Below is a small trained network, with its code and all its weights. Each question gives an input and a class and asks what happens when units are switched off, that is, made to give their printed mean instead of their output.

import numpy as np


def w(rows, s, z=0):
    codes = np.array(rows[::2]) - 128.0
    scale = np.full(codes.shape[1], s)
    scale[-1] = z or s
    return codes * scale


def norm(h):
    return h / np.sqrt((h * h).mean(-1, keepdims=True) + 1e-5)


def f(y):
    return np.maximum(y, 0)


def log_softmax(a):
    a = a - a.max(-1, keepdims=True)
    return a - np.log(np.exp(a).sum(-1, keepdims=True))


def net(x, mask):
    res = np.array(x, float).reshape(1, 3) / 4 @ E
    u = 0
    for l in range(2):
        y = f(norm(res) @ A[l][:, :-1].T + A[l][:, -1])
        res = res + np.where(mask[u : u + 5], y, B[l][:, -1]) @ B[l][:, :-1]
        u += 5
    return log_softmax(norm(res)[-1] @ U[:, :-1].T + U[:, -1])


A, B = {}, {}
E = w([
[142,42,62,106,215,236,219,2,189,111,191,166],'x0',
[80,224,141,103,116,36,151,166,97,149,86,79],'x1',
[89,22,106,80,245,52,70,132,174,69,90,156],'x2',
],0.0082)
A[0] = w([
[142,74,161,134,197,144,54,174,176,97,127,249,50],'L0N0',
[131,86,189,153,45,192,107,72,162,193,223,147,253],'L0N1',
[228,112,151,194,104,194,106,137,119,171,172,194,69],'L0N2',
[107,158,153,125,91,88,29,255,56,158,85,102,159],'L0N3',
[128,230,131,142,106,105,164,194,63,169,46,72,127],'L0N4',
],0.0061,0.0035)
B[0] = w([
[151,140,159,195,2,52,43,228,165,140,105,168,177],'L0N0',
[115,197,76,158,108,132,108,119,72,93,67,75,208],'L0N1',
[134,108,108,90,111,134,147,90,69,63,139,144,175],'L0N2',
[101,200,214,32,191,130,189,135,226,158,254,176,248],'L0N3',
[103,176,197,98,147,147,164,186,167,166,190,190,224],'L0N4',
],0.0091,0.011)
A[1] = w([
[119,5,137,151,149,134,122,116,179,87,161,123,3],'L1N0',
[142,178,161,120,113,96,148,113,131,174,121,105,96],'L1N1',
[137,108,92,149,109,118,93,100,127,82,92,128,55],'L1N2',
[38,142,124,120,155,112,129,136,128,128,115,99,143],'L1N3',
[110,161,193,139,124,112,152,153,112,143,184,141,167],'L1N4',
],0.012,0.0046)
B[1] = w([
[77,176,150,111,144,124,114,215,197,232,163,169,170],'L1N0',
[129,78,165,72,168,92,68,236,170,89,109,176,184],'L1N1',
[201,145,209,85,176,38,131,203,190,216,103,102,162],'L1N2',
[140,136,92,172,31,38,78,102,11,152,121,55,163],'L1N3',
[76,87,193,61,213,123,106,110,251,253,164,118,250],'L1N4',
],0.0072,0.014)
U = w([
[116,141,179,38,215,111,175,190,243,254,153,161,4],'0',
[167,122,55,178,84,185,162,139,54,42,89,150,252],'1',
],0.0079,0.0019)

Each question gives the input, the list of numbers given to net, and the class t.
The units are the neurons (one row each of A and B). Each row of codes is followed by its name. A weight is (code - 128) times the scale printed after its matrix; where a second scale follows, it is the last column's (A, B and U).
mask holds one flag per neuron, layer by layer. A switched-off neuron (its flag False) gives its mean, the last column of its row in B, instead of its output. The means were averaged over made-up inputs and are rounded, as every weight is.
A unit's drop is (log p(t) with every unit on - log p(t) with that unit switched off) / (log p(t) with every unit on - log p(t) with every unit switched off).
The circuit of an input: a set's keep is (log p(t) with only the set's units on - log p(t) with every unit switched off) / (log p(t) with every unit on - log p(t) with every unit switched off). Starting from all 10 units, units are removed one at a time, each time the one whose removal leaves the highest keep (on an exact tie, the one counted first), for as long as the keep stays at least 0.8.
circuit, biggest first: the units of the circuit, biggest drop first
k most important neurons: the k neurons with the biggest drops, biggest first
drop when u is switched off: that unit's drop, to one decimal
input [4,8,6], class 1: 3 most important neurons : L0N3, L1N4, L1N3
input [2,1,-1], class 1: circuit, biggest first : L0N3, L1N4, L0N4
input [2,-8,-2], class 1: 2 most important neurons : L1N4, L0N1
input [6,6,1], class 1: circuit, biggest first : L0N3, L0N4, L1N4, L1N3
input [7,-6,-1], class 1: circuit, biggest first : L1N4, L0N3
input [5,2,0], class 1: 4 most important neurons : L0N3, L1N4, L0N0, L0N4
input [4,1,-6], class 1: 2 most important neurons : L0N3, L1N4
input [-2,-6,-7], class 1: most important neuron : L0N3
input [5,-2,-6], class 1: drop when L1N2 is switched off : 0.0
input [8,1,-2], class 1: drop when L1N4 is switched off : 0.4
